Below is a small trained network, with its code and all its weights. Each question gives an input and a class and asks what happens when units are switched off, that is, made to give their printed mean instead of their output.

import numpy as np


def w(rows, s, z=0):
    codes = np.array(rows[::2]) - 128.0
    scale = np.full(codes.shape[1], s)
    scale[-1] = z or s
    return codes * scale


def norm(h):
    return h / np.sqrt((h * h).mean(-1, keepdims=True) + 1e-5)


def f(y):
    return y / 2 * (1 + np.tanh(0.7978845608 * (y + 0.044715 * y**3)))


def log_softmax(a):
    a = a - a.max(-1, keepdims=True)
    return a - np.log(np.exp(a).sum(-1, keepdims=True))


def net(x, mask):
    res = np.array(x, float).reshape(1, 8) / 4 @ E
    u = 0
    for l in range(4):
        y = f(norm(res) @ A[l][:, :-1].T + A[l][:, -1])
        res = res + np.where(mask[u : u + 10], y, B[l][:, -1]) @ B[l][:, :-1]
        u += 10
    return log_softmax(norm(res)[-1] @ U[:, :-1].T + U[:, -1])


A, B = {}, {}
E = w([
[153,66,66,111,215,90],'x0',
[83,39,165,129,58,87],'x1',
[182,88,107,141,94,198],'x2',
[167,25,2,137,191,168],'x3',
[224,128,224,121,172,106],'x4',
[171,154,41,114,131,87],'x5',
[146,187,108,97,176,37],'x6',
[128,202,168,141,97,127],'x7',
],0.0062)
A[0] = w([
[107,115,179,124,9,156,138],'0.n1',
[137,99,112,161,90,129,2],'0.n2',
[78,128,103,84,125,156,208],'0.n3',
[112,34,183,105,145,132,113],'0.n4',
[133,145,176,113,85,183,100],'0.n5',
[147,112,132,113,151,142,139],'0.n6',
[33,93,121,108,130,156,173],'0.n7',
[164,186,111,171,156,138,224],'0.n8',
[149,144,97,132,155,158,101],'0.n9',
[153,147,175,108,122,110,164],'0.n10',
],0.013,0.0023)
B[0] = w([
[105,164,175,140,51,116,254],'0.n1',
[140,149,126,165,105,101,134],'0.n2',
[112,112,97,254,171,94,167],'0.n3',
[190,149,146,168,139,139,192],'0.n4',
[141,101,121,132,96,123,191],'0.n5',
[176,76,161,130,136,130,147],'0.n6',
[171,142,58,89,60,119,193],'0.n7',
[137,154,83,59,163,150,202],'0.n8',
[93,84,152,62,74,140,165],'0.n9',
[103,123,78,155,148,141,186],'0.n10',
],0.0098,0.0066)
A[1] = w([
[3,209,105,129,169,38,106],'1.n1',
[3,33,38,187,144,139,21],'1.n2',
[146,86,80,89,171,79,168],'1.n3',
[104,140,149,151,161,189,253],'1.n4',
[255,133,152,148,152,103,102],'1.n5',
[185,174,167,144,48,176,181],'1.n6',
[105,50,37,218,142,162,102],'1.n7',
[119,177,176,130,18,115,133],'1.n8',
[215,4,220,230,191,174,82],'1.n9',
[123,169,44,73,34,188,51],'1.n10',
],0.0079,0.003)
B[1] = w([
[174,235,98,87,207,41,193],'1.n1',
[194,91,69,130,11,126,174],'1.n2',
[152,153,185,148,87,172,207],'1.n3',
[198,70,77,180,130,88,156],'1.n4',
[164,36,162,79,160,141,183],'1.n5',
[107,113,63,176,229,101,236],'1.n6',
[254,110,96,136,120,116,198],'1.n7',
[69,50,153,198,153,168,254],'1.n8',
[105,94,148,62,140,19,203],'1.n9',
[98,99,114,149,164,99,205],'1.n10',
],0.009,0.0055)
A[2] = w([
[159,182,152,44,116,27,137],'2.n1',
[118,168,130,88,33,116,5],'2.n2',
[163,89,192,129,84,130,192],'2.n3',
[156,136,129,72,186,215,36],'2.n4',
[146,101,114,160,89,98,31],'2.n5',
[139,179,83,109,134,143,226],'2.n6',
[144,66,155,122,130,111,105],'2.n7',
[10,110,142,146,59,116,193],'2.n8',
[66,135,178,230,82,154,200],'2.n9',
[145,100,144,123,174,111,152],'2.n10',
],0.011,0.0023)
B[2] = w([
[88,225,150,164,137,130,217],'2.n1',
[119,96,96,42,149,142,124],'2.n2',
[70,109,77,140,205,38,175],'2.n3',
[82,97,112,163,114,227,168],'2.n4',
[137,146,141,110,101,98,161],'2.n5',
[185,126,216,187,125,95,179],'2.n6',
[95,182,122,100,94,81,170],'2.n7',
[125,26,150,177,181,118,222],'2.n8',
[13,46,66,220,121,1,254],'2.n9',
[94,166,117,75,87,120,171],'2.n10',
],0.0084,0.007)
A[3] = w([
[179,163,58,106,135,152,253],'3.n1',
[99,105,170,120,241,68,84],'3.n2',
[170,78,153,135,187,154,145],'3.n3',
[191,152,151,73,124,251,44],'3.n4',
[118,154,219,154,143,153,166],'3.n5',
[166,77,193,72,189,101,98],'3.n6',
[121,233,127,151,80,159,21],'3.n7',
[132,106,70,86,158,135,155],'3.n8',
[123,101,139,113,86,71,49],'3.n9',
[44,77,110,176,120,136,187],'3.n10',
],0.011,0.0026)
B[3] = w([
[97,175,239,115,114,201,226],'3.n1',
[169,137,72,99,125,162,249],'3.n2',
[7,139,138,82,128,146,157],'3.n3',
[27,103,136,108,61,174,175],'3.n4',
[149,123,101,152,119,95,152],'3.n5',
[95,38,127,64,127,103,182],'3.n6',
[109,165,108,113,206,80,156],'3.n7',
[126,150,152,152,91,174,169],'3.n8',
[121,116,104,113,167,153,165],'3.n9',
[107,110,151,187,133,160,254],'3.n10',
],0.011,0.0063)
U = w([
[135,47,146,10,155,71,18],'0',
[85,79,141,215,125,68,215],'1',
[251,120,131,139,28,172,6],'2',
[144,221,177,112,182,99,230],'3',
[85,130,196,72,99,228,120],'4',
],0.015,0.0021)

Each question gives the input, the list of numbers given to net, and the class t.
The units are the neurons (one row each of A and B). Each row of codes is followed by its name. A weight is (code - 128) times the scale printed after its matrix; where a second scale follows, it is the last column's (A, B and U).
mask holds one flag per neuron, layer by layer. A switched-off neuron (its flag False) gives its mean, the last column of its row in B, instead of its output. The means were averaged over made-up inputs and are rounded, as every weight is.
A unit's drop is (log p(t) with every unit on - log p(t) with that unit switched off) / (log p(t) with every unit on - log p(t) with every unit switched off).
The circuit of an input: a set's keep is (log p(t) with only the set's units on - log p(t) with every unit switched off) / (log p(t) with every unit on - log p(t) with every unit switched off). Starting from the 12 units with the biggest drops (on a tie, the unit counted first), units are removed one at a time, each time the one whose removal leaves the highest keep (on an exact tie, the one counted first), for as long as the keep stays at least 0.8.
circuit, biggest first: the units of the circuit, biggest drop first
unit that matters most: the unit with the biggest drop
top k neurons: the k neurons with the biggest drops, biggest first
top k neurons in layer l: the k neurons of layer l with the biggest drops, biggest first
drop of u: that unit's drop, to one decimal
input [-4,-4,-1,-5,-3,-6,8,-6], class 3: circuit, biggest first -> (1.n1)
input [-8,-5,-2,7,-6,8,-4,7], class 2: top 2 neurons -> (0.n3 2.n1)
input [0,6,4,6,-3,-8,5,-2], class 2: circuit, biggest first -> (2.n9 1.n7)
input [1,1,-1,-7,-1,4,0,-4], class 3: circuit, biggest first -> (1.n1 2.n9)
input [-2,-8,4,0,-6,8,4,-7], class 4: circuit, biggest first -> (3.n1 2.n9)
input [-7,2,-3,7,6,-1,-6,-1], class 0: circuit, biggest first -> (1.n9 2.n9)
input [2,-2,8,2,2,0,-2,2], class 0: top 3 neurons -> (1.n9 0.n7 0.n6)
input [-7,-5,2,-7,4,6,1,7], class 1: top 3 neurons in layer 1 -> (1.n8 1.n7 1.n9)
input [0,7,-2,8,6,-4,-8,8], class 0: top 3 neurons -> (1.n9 0.n4 1.n5)
input [8,-2,2,-4,-2,2,-6,2], class 2: top 2 neurons in layer 0 -> (0.n1 0.n3)
input [-7,-8,5,-3,3,4,7,-3], class 4: top 3 neurons -> (2.n9 0.n1 3.n4)
input [1,-2,5,4,0,7,1,-8], class 4: top 2 neurons -> (2.n9 3.n1)
input [-1,-4,-7,7,-7,-4,3,3], class 2: top 2 neurons in layer 1 -> (1.n2 1.n7)
input [-2,-1,-2,3,1,-6,3,4], class 3: unit that matters most -> 0.n4
input [6,2,-8,6,1,-5,-8,3], class 0: drop of 0.n4 -> 0.5
input [-3,-3,0,8,3,-6,5,-6], class 0: drop of 1.n9 -> 0.3
input [-4,-4,-5,8,-1,3,-4,3], class 2: drop of 1.n7 -> 0.2
input [4,-4,-7,-7,-2,-7,-1,7], class 3: drop of 1.n1 -> 3.2
